Below are the code and all the weights of a small trained network. Each question names an input and a target symbol and asks about switching units off, where a switched-off unit gives its printed mean instead of its output.

import numpy as np


def w(rows, s, z=0):
    codes = np.array(rows[::2]) - 128.0
    scale = np.full(codes.shape[1], s)
    scale[-1] = z or s
    return codes * scale


def f(y):
    return np.maximum(y, 0)


def softmax(a):
    e = np.exp(a - a.max(-1, keepdims=True))
    return e / e.sum(-1, keepdims=True)


def log_softmax(a):
    a = a - a.max(-1, keepdims=True)
    return a - np.log(np.exp(a).sum(-1, keepdims=True))


def net(x, mask):
    ids = ['ΠΣαγθμ'.index(c) for c in x.split()]
    T = len(ids)
    res = E[ids] + P[:T]
    q, k, v = (res @ M[0].T for M in (Q, K, V))
    z = softmax(np.where(np.tri(T) > 0, q @ k.T / 3**0.5, -1e9)) @ v
    res = res + np.where(mask[0], z, O[0][:, -1]) @ O[0][:, :-1]
    y = f(res @ A[0][:, :-1].T + A[0][:, -1])
    res = res + np.where(mask[1:9], y, B[0][:, -1]) @ B[0][:, :-1]
    return log_softmax(res[-1] @ U[:, :-1].T + U[:, -1])


Q, K, V, O, A, B = {}, {}, {}, {}, {}, {}
E = w([
[24,29,157,149,106],'Π',
[119,46,168,137,113],'Σ',
[133,135,111,125,69],'α',
[95,128,76,137,100],'γ',
[79,146,253,181,57],'θ',
[152,131,65,252,132],'μ',
],0.015)
P = w([
[107,154,129,111,163],'0',
[81,81,195,91,181],'1',
[53,171,77,118,45],'2',
[248,72,114,142,108],'3',
[137,44,206,165,177],'4',
[188,143,59,158,31],'5',
[143,159,97,183,135],'6',
],0.012)
Q[0] = w([
[176,108,159,114,159],'h0',
[130,161,119,181,142],'h0',
[89,98,96,138,11],'h0',
],0.012)
K[0] = w([
[82,169,87,86,254],'h0',
[192,55,87,155,127],'h0',
[242,137,165,252,142],'h0',
],0.0081)
V[0] = w([
[74,148,144,80,101],'h0',
[110,254,123,193,152],'h0',
[84,144,22,142,116],'h0',
],0.0091)
O[0] = w([
[186,89,123,219,252,13],'h0',
[69,85,83,169,39,199],'h0',
[105,135,76,53,167,2],'h0',
],0.011,0.0017)
A[0] = w([
[103,17,207,130,127,104],'n0',
[28,110,77,164,155,191],'n1',
[197,120,141,231,89,108],'n2',
[106,34,165,88,219,2],'n3',
[172,103,229,78,140,126],'n4',
[86,158,210,99,160,66],'n5',
[127,224,1,165,165,59],'n6',
[237,189,82,74,155,130],'n7',
],0.0088,0.0053)
B[0] = w([
[105,157,247,104,121,254],'n0',
[225,157,116,124,79,221],'n1',
[119,167,172,162,168,251],'n2',
[30,40,63,233,33,160],'n3',
[2,119,143,88,116,187],'n4',
[125,187,251,151,95,158],'n5',
[114,33,147,10,135,165],'n6',
[15,116,101,127,227,138],'n7',
],0.0078,0.0084)
U = w([
[56,73,129,120,146,119],'Π',
[84,154,185,13,188,179],'Σ',
[112,104,132,107,145,184],'α',
[130,96,161,33,162,229],'γ',
[230,100,148,218,91,178],'θ',
[110,45,137,100,1,1],'μ',
],0.0063,0.0052)

Each question gives the input, a string of symbols that net reads in full, and the target symbol t.
The units are the heads (3 rows each of Q, K, V and O) and the neurons (one row each of A and B). Each row of codes is followed by its name. A weight is (code - 128) times the scale printed after its matrix; where a second scale follows, it is the last column's (O, A, B and U).
mask holds one flag per unit, heads first, then neurons. A switched-off unit (its flag False) gives its mean, the last column of its rows in O or B, instead of its output. The means were averaged over made-up inputs and are rounded, as every weight is.
A unit's drop is (log p(t) with every unit on - log p(t) with that unit switched off) / (log p(t) with every unit on - log p(t) with every unit switched off).
The circuit of an input: a set's keep is (log p(t) with only the set's units on - log p(t) with every unit switched off) / (log p(t) with every unit on - log p(t) with every unit switched off). Starting from all 9 units, units are removed one at a time, each time the one whose removal leaves the highest keep (on an exact tie, the one counted first), for as long as the keep stays at least 0.8.
units of the circuit, in order: the units of the circuit, biggest drop first
most important unit: the unit with the biggest drop
drop when u is switched off: that unit's drop, to one decimal
input Σ α θ Σ α Π μ, target Σ: units of the circuit, in order : (h0; n6)
input μ Σ γ, target μ: units of the circuit, in order : (h0; n1)
input Σ Π γ α, target Σ: units of the circuit, in order : (h0; n7)
input θ γ γ Π Σ, target Π: units of the circuit, in order : (n3; h0; n4)
input Π θ α Π θ, target Σ: most important unit : n4
input θ Π γ, target θ: units of the circuit, in order : (h0; n1)
input γ Σ θ μ α μ γ, target μ: units of the circuit, in order : (h0; n2)
input γ Σ γ γ Π Π μ, target γ: units of the circuit, in order : (h0; n6)
input θ α α, target θ: units of the circuit, in order : (h0; n4)
input θ γ μ μ θ θ θ, target μ: drop when h0 is switched off : 1.6
input θ Π θ Π θ Π, target θ: drop when h0 is switched off : 0.5
input Π γ θ, target θ: drop when n2 is switched off : 0.0
input γ θ θ θ Σ Σ Π, target θ: drop when n4 is switched off : 0.2
